Below is a small trained network, with its code and all its weights. Each question gives an input and a class and asks what happens when units are switched off, that is, made to give their printed mean instead of their output.

import numpy as np


def w(rows, s, z=0):
    codes = np.array(rows[::2]) - 128.0
    scale = np.full(codes.shape[1], s)
    scale[-1] = z or s
    return codes * scale


def norm(h):
    return h / np.sqrt((h * h).mean(-1, keepdims=True) + 1e-5)


def f(y):
    return y / 2 * (1 + np.tanh(0.7978845608 * (y + 0.044715 * y**3)))


def log_softmax(a):
    a = a - a.max(-1, keepdims=True)
    return a - np.log(np.exp(a).sum(-1, keepdims=True))


def net(x, mask):
    res = np.array(x, float).reshape(1, 5) / 4 @ E
    u = 0
    for l in range(3):
        y = f(norm(res) @ A[l][:, :-1].T + A[l][:, -1])
        res = res + np.where(mask[u : u + 10], y, B[l][:, -1]) @ B[l][:, :-1]
        u += 10
    return log_softmax(norm(res)[-1] @ U[:, :-1].T + U[:, -1])


A, B = {}, {}
E = w([
[164,254,49,105,155,120,91,95,167,152,89,134],'x0',
[24,125,89,109,34,26,107,147,86,170,93,129],'x1',
[134,77,107,116,185,97,88,106,104,110,95,39],'x2',
[223,22,98,15,56,113,139,93,187,247,167,115],'x3',
[37,82,28,111,161,155,220,92,151,104,130,148],'x4',
],0.0073)
A[0] = w([
[238,171,177,155,90,62,75,140,70,149,103,122,79],'L0N1',
[144,72,195,124,98,134,162,148,28,146,143,135,40],'L0N2',
[104,174,147,115,69,174,113,164,176,161,171,231,22],'L0N3',
[51,133,54,54,143,185,161,77,166,94,130,130,13],'L0N4',
[199,142,183,143,196,166,175,33,151,135,126,134,73],'L0N5',
[126,139,113,67,208,72,102,82,126,138,83,1,2],'L0N6',
[182,77,85,61,124,96,94,105,182,204,181,149,82],'L0N7',
[25,172,122,95,91,49,97,125,92,232,127,145,48],'L0N8',
[152,245,57,45,148,143,99,141,163,190,71,118,27],'L0N9',
[115,172,160,87,77,163,164,153,129,135,144,229,44],'L0N10',
],0.0062,0.0048)
B[0] = w([
[84,210,125,68,89,136,171,189,171,78,193,3,225],'L0N1',
[64,97,90,145,84,175,78,93,163,144,196,106,160],'L0N2',
[154,161,132,173,250,114,163,239,133,245,79,55,168],'L0N3',
[124,226,135,82,83,146,180,172,119,76,191,36,175],'L0N4',
[90,100,136,34,73,159,90,156,65,111,18,200,209],'L0N5',
[137,114,107,192,187,158,138,211,58,252,129,121,178],'L0N6',
[190,126,170,204,134,32,205,57,140,65,72,148,253],'L0N7',
[106,117,158,17,140,205,107,136,60,71,29,206,250],'L0N8',
[59,15,135,227,24,209,37,87,185,138,204,174,214],'L0N9',
[129,104,130,186,209,116,167,195,124,203,78,85,164],'L0N10',
],0.0068,0.0039)
A[1] = w([
[163,118,140,117,202,185,114,115,208,94,142,117,129],'L1N1',
[66,114,105,61,111,97,77,129,90,172,84,127,87],'L1N2',
[161,188,98,153,102,145,180,184,130,208,159,205,3],'L1N3',
[109,21,138,156,156,117,117,165,108,134,161,90,50],'L1N4',
[204,121,149,60,192,212,117,119,94,125,154,186,51],'L1N5',
[67,121,64,115,126,170,205,96,165,151,125,96,34],'L1N6',
[94,188,128,198,155,131,101,99,117,60,96,132,36],'L1N7',
[168,71,61,129,198,109,77,143,78,148,96,2,14],'L1N8',
[88,123,74,78,173,96,174,121,150,121,177,146,10],'L1N9',
[136,200,52,133,140,129,66,89,194,184,91,129,56],'L1N10',
],0.008,0.0048)
B[1] = w([
[48,84,86,36,83,117,68,192,14,119,43,161,243],'L1N1',
[153,176,147,84,169,223,121,121,85,102,43,193,254],'L1N2',
[102,109,69,131,205,136,141,178,77,206,122,92,169],'L1N3',
[30,125,181,157,157,176,115,133,110,190,144,174,200],'L1N4',
[79,190,131,61,92,135,116,133,63,124,40,201,212],'L1N5',
[169,153,146,112,122,185,102,154,124,82,215,6,196],'L1N6',
[208,81,103,136,115,27,143,131,191,123,136,172,253],'L1N7',
[146,185,77,183,181,159,215,228,133,210,119,147,219],'L1N8',
[145,201,129,92,131,167,164,149,143,118,158,71,131],'L1N9',
[118,55,90,207,128,197,80,111,3,158,222,177,188],'L1N10',
],0.007,0.0031)
A[2] = w([
[155,194,34,169,141,112,73,122,101,84,146,152,105],'L2N1',
[87,122,104,127,141,78,137,87,77,179,72,111,118],'L2N2',
[108,90,174,184,216,147,174,183,108,210,128,117,140],'L2N3',
[100,141,67,124,173,140,211,71,135,78,173,87,68],'L2N4',
[225,103,131,98,114,95,174,29,190,220,112,108,34],'L2N5',
[76,165,210,203,137,138,172,94,93,97,108,127,101],'L2N6',
[186,207,208,107,105,111,25,159,174,157,191,35,4],'L2N7',
[47,67,165,179,134,186,46,68,152,145,217,167,45],'L2N8',
[96,186,139,144,136,73,137,180,106,82,125,153,110],'L2N9',
[151,140,137,211,184,1,135,113,163,47,115,155,38],'L2N10',
],0.0081,0.0039)
B[2] = w([
[97,3,162,131,49,118,79,117,149,212,199,162,186],'L2N1',
[208,216,192,156,113,136,122,183,156,83,72,140,165],'L2N2',
[135,235,31,212,131,126,114,150,144,186,97,134,254],'L2N3',
[154,207,247,87,95,105,75,205,110,146,209,37,159],'L2N4',
[119,79,105,169,248,29,120,64,213,79,154,178,197],'L2N5',
[210,77,90,86,126,134,86,75,172,155,163,113,172],'L2N6',
[65,166,108,71,127,205,213,152,113,69,232,49,180],'L2N7',
[146,40,134,172,3,147,20,50,53,186,205,142,195],'L2N8',
[192,106,113,104,159,103,175,67,178,114,90,117,207],'L2N9',
[158,55,146,110,205,35,219,61,194,167,143,181,181],'L2N10',
],0.0076,0.0056)
U = w([
[163,66,133,116,172,45,158,53,208,88,125,175,238],'0',
[114,145,143,48,101,171,104,134,70,56,3,187,218],'1',
[110,177,146,78,114,168,157,155,131,64,208,23,126],'2',
[118,59,114,187,82,161,69,80,92,161,173,161,4],'3',
[142,194,73,193,205,130,157,177,142,191,81,134,23],'4',
],0.015,0.0015)

Each question gives the input, the list of numbers given to net, and the class t.
The units are the neurons (one row each of A and B). Each row of codes is followed by its name. A weight is (code - 128) times the scale printed after its matrix; where a second scale follows, it is the last column's (A, B and U).
mask holds one flag per neuron, layer by layer. A switched-off neuron (its flag False) gives its mean, the last column of its row in B, instead of its output. The means were averaged over made-up inputs and are rounded, as every weight is.
A unit's drop is (log p(t) with every unit on - log p(t) with that unit switched off) / (log p(t) with every unit on - log p(t) with every unit switched off).
The circuit of an input: a set's keep is (log p(t) with only the set's units on - log p(t) with every unit switched off) / (log p(t) with every unit on - log p(t) with every unit switched off). Starting from the 12 units with the biggest drops (on a tie, the unit counted first), units are removed one at a time, each time the one whose removal leaves the highest keep (on an exact tie, the one counted first), for as long as the keep stays at least 0.8.
circuit, biggest first: the units of the circuit, biggest drop first
unit that matters most: the unit with the biggest drop
top k neurons: the k neurons with the biggest drops, biggest first
top k neurons in layer l: the k neurons of layer l with the biggest drops, biggest first
input [7,-4,-7,1,6], class 3: top 2 neurons in layer 0 => (L0N9, L0N1)
input [1,-8,-7,4,-3], class 1: circuit, biggest first => (L1N5)
input [-8,-7,4,-7,0], class 3: top 4 neurons => (L0N7, L1N4, L0N8, L2N8)
input [-6,-7,-8,3,-3], class 4: top 2 neurons in layer 0 => (L0N3, L0N10)
input [8,1,-7,6,2], class 3: top 3 neurons => (L0N9, L1N10, L2N8)
input [6,-1,-2,4,-4], class 3: top 2 neurons => (L0N9, L1N10)
input [-8,-2,-5,8,-3], class 0: top 2 neurons => (L0N7, L2N5)
input [7,7,4,-8,1], class 0: circuit, biggest first => (L1N7, L2N10)
input [-7,-6,2,-6,5], class 3: top 2 neurons => (L0N7, L0N8)
input [4,5,-3,5,3], class 0: top 2 neurons in layer 0 => (L0N7, L0N5)
input [-5,-7,5,-2,-8], class 2: top 2 neurons => (L0N1, L0N8)
input [7,-3,2,-6,-7], class 2: circuit, biggest first => (L0N1, L2N7)
input [4,8,6,-8,-8], class 0: top 2 neurons => (L1N7, L0N5)
input [-3,2,6,-2,-2], class 4: circuit, biggest first => (L1N8)
input [6,6,-1,5,8], class 2: top 2 neurons => (L0N4, L1N6)
input [5,8,-7,7,-3], class 1: top 3 neurons => (L0N8, L1N2, L1N7)
input [4,1,4,-2,2], class 3: top 2 neurons => (L0N9, L2N8)
input [3,6,2,5,7], class 2: top 2 neurons => (L0N4, L1N6)
input [7,-7,3,5,-5], class 1: top 2 neurons => (L0N5, L1N1)
input [1,1,7,1,4], class 4: unit that matters most => L0N6
input [-7,4,2,7,-5], class 0: circuit, biggest first => (L0N7, L2N5)
input [3,-7,-3,-6,7], class 1: top 3 neurons in layer 0 => (L0N7, L0N5, L0N1)
input [-5,3,-8,6,6], class 4: top 2 neurons in layer 0 => (L0N3, L0N10)
